Below is a small trained network, with its code and all its weights. Each question gives an input and a class and asks what happens when units are switched off, that is, made to give their printed mean instead of their output.

import numpy as np


def w(rows, s, z=0):
    codes = np.array(rows[::2]) - 128.0
    scale = np.full(codes.shape[1], s)
    scale[-1] = z or s
    return codes * scale


def f(y):
    return y / 2 * (1 + np.tanh(0.7978845608 * (y + 0.044715 * y**3)))


def log_softmax(a):
    a = a - a.max(-1, keepdims=True)
    return a - np.log(np.exp(a).sum(-1, keepdims=True))


def net(x, mask):
    res = np.array(x, float).reshape(1, 3) / 4 @ E
    y = f(res @ A[0][:, :-1].T + A[0][:, -1])
    res = res + np.where(mask, y, B[0][:, -1]) @ B[0][:, :-1]
    return log_softmax(res[-1] @ U[:, :-1].T + U[:, -1])


A, B = {}, {}
E = w([
[196,116,56,216,106],'x0',
[248,47,108,46,231],'x1',
[45,40,147,255,225],'x2',
],0.0088)
A[0] = w([
[118,71,162,170,120,188],'neuron 0',
[57,150,127,126,58,210],'neuron 1',
[71,93,132,132,175,92],'neuron 2',
[53,125,182,54,211,183],'neuron 3',
[68,50,164,130,141,143],'neuron 4',
[139,159,103,97,22,118],'neuron 5',
[153,143,133,97,10,162],'neuron 6',
[193,85,79,78,129,191],'neuron 7',
[246,89,113,63,141,213],'neuron 8',
[165,102,174,73,138,136],'neuron 9',
[99,102,104,68,139,89],'neuron 10',
[144,151,141,110,26,132],'neuron 11',
[125,135,117,25,141,170],'neuron 12',
[180,155,40,105,111,149],'neuron 13',
[29,124,179,162,146,247],'neuron 14',
[204,44,84,135,160,146],'neuron 15',
[139,119,88,151,89,164],'neuron 16',
[173,107,127,164,108,94],'neuron 17',
[126,149,142,160,83,193],'neuron 18',
[66,209,183,166,89,195],'neuron 19',
[200,166,95,175,156,118],'neuron 20',
[83,208,108,161,42,106],'neuron 21',
[41,128,151,179,139,253],'neuron 22',
[176,146,61,175,143,116],'neuron 23',
[183,131,113,54,160,220],'neuron 24',
[89,23,105,161,193,112],'neuron 25',
[201,92,86,125,135,181],'neuron 26',
[96,199,180,141,114,126],'neuron 27',
[96,131,197,80,137,152],'neuron 28',
[110,84,115,127,180,155],'neuron 29',
[91,119,157,159,77,205],'neuron 30',
],0.012,0.0041)
B[0] = w([
[138,187,81,98,75,179],'neuron 0',
[86,113,51,153,80,227],'neuron 1',
[186,131,119,92,138,171],'neuron 2',
[135,204,95,103,230,208],'neuron 3',
[138,152,114,114,109,186],'neuron 4',
[188,138,164,154,54,222],'neuron 5',
[175,102,209,88,1,229],'neuron 6',
[8,179,171,138,126,212],'neuron 7',
[96,229,137,129,133,253],'neuron 8',
[130,195,112,142,219,175],'neuron 9',
[186,138,205,130,202,143],'neuron 10',
[208,137,135,139,55,211],'neuron 11',
[158,156,187,54,186,199],'neuron 12',
[105,163,164,96,123,199],'neuron 13',
[126,150,52,32,113,239],'neuron 14',
[39,159,95,210,65,217],'neuron 15',
[112,166,50,157,152,163],'neuron 16',
[145,69,173,203,149,147],'neuron 17',
[120,114,75,93,102,183],'neuron 18',
[68,115,71,147,139,248],'neuron 19',
[145,93,134,172,180,173],'neuron 20',
[95,99,133,129,154,245],'neuron 21',
[146,178,11,112,119,237],'neuron 22',
[132,138,182,217,222,178],'neuron 23',
[91,210,139,58,124,216],'neuron 24',
[205,138,77,141,36,221],'neuron 25',
[48,174,161,181,110,198],'neuron 26',
[125,101,78,199,101,190],'neuron 27',
[97,191,155,135,244,176],'neuron 28',
[166,172,111,123,66,173],'neuron 29',
[131,136,75,116,102,197],'neuron 30',
],0.0067,0.012)
U = w([
[125,149,180,169,67,119],'0',
[198,165,129,109,135,150],'1',
[148,123,149,184,126,130],'2',
[130,198,252,45,119,100],'3',
[137,138,112,96,58,196],'4',
[140,99,152,121,153,4],'5',
[75,176,117,135,147,183],'6',
[164,88,184,121,101,27],'7',
],0.014,0.0033)

Each question gives the input, the list of numbers given to net, and the class t.
The units are the neurons (one row each of A and B). Each row of codes is followed by its name. A weight is (code - 128) times the scale printed after its matrix; where a second scale follows, it is the last column's (A, B and U).
mask holds one flag per neuron, in row order. A switched-off neuron (its flag False) gives its mean, the last column of its row in B, instead of its output. The means were averaged over made-up inputs and are rounded, as every weight is.
A unit's drop is (log p(t) with every unit on - log p(t) with that unit switched off) / (log p(t) with every unit on - log p(t) with every unit switched off).
The circuit of an input: a set's keep is (log p(t) with only the set's units on - log p(t) with every unit switched off) / (log p(t) with every unit on - log p(t) with every unit switched off). Starting from the 12 units with the biggest drops (on a tie, the unit counted first), units are removed one at a time, each time the one whose removal leaves the highest keep (on an exact tie, the one counted first), for as long as the keep stays at least 0.8.
circuit, biggest first: the units of the circuit, biggest drop first
unit that matters most: the unit with the biggest drop
k most important neurons: the k neurons with the biggest drops, biggest first
drop of u: that unit's drop, to one decimal
input [8,4,7], class 2: circuit, biggest first : [neuron 24; neuron 17]
input [-5,8,7], class 1: circuit, biggest first : [neuron 25]
input [-4,-2,7], class 4: circuit, biggest first : [neuron 25; neuron 14]
input [5,-5,-5], class 0: 2 most important neurons : [neuron 14; neuron 22]
input [8,7,8], class 0: circuit, biggest first : [neuron 15; neuron 25; neuron 26]
input [3,3,-1], class 6: 3 most important neurons : [neuron 6; neuron 15; neuron 5]
input [6,4,5], class 0: 2 most important neurons : [neuron 15; neuron 25]
input [5,7,7], class 0: 2 most important neurons : [neuron 25; neuron 15]
input [5,6,2], class 6: 2 most important neurons : [neuron 6; neuron 5]
input [-8,-6,-7], class 4: 3 most important neurons : [neuron 1; neuron 27; neuron 19]
input [8,-3,6], class 4: 2 most important neurons : [neuron 25; neuron 0]
input [-2,5,7], class 4: 2 most important neurons : [neuron 25; neuron 15]
input [4,6,2], class 6: 2 most important neurons : [neuron 6; neuron 5]
input [-3,-4,5], class 4: unit that matters most : neuron 14
input [6,2,5], class 2: drop of neuron 8 : 0.1
input [1,0,2], class 4: drop of neuron 6 : -0.3
input [-4,-2,5], class 4: drop of neuron 28 : -0.1
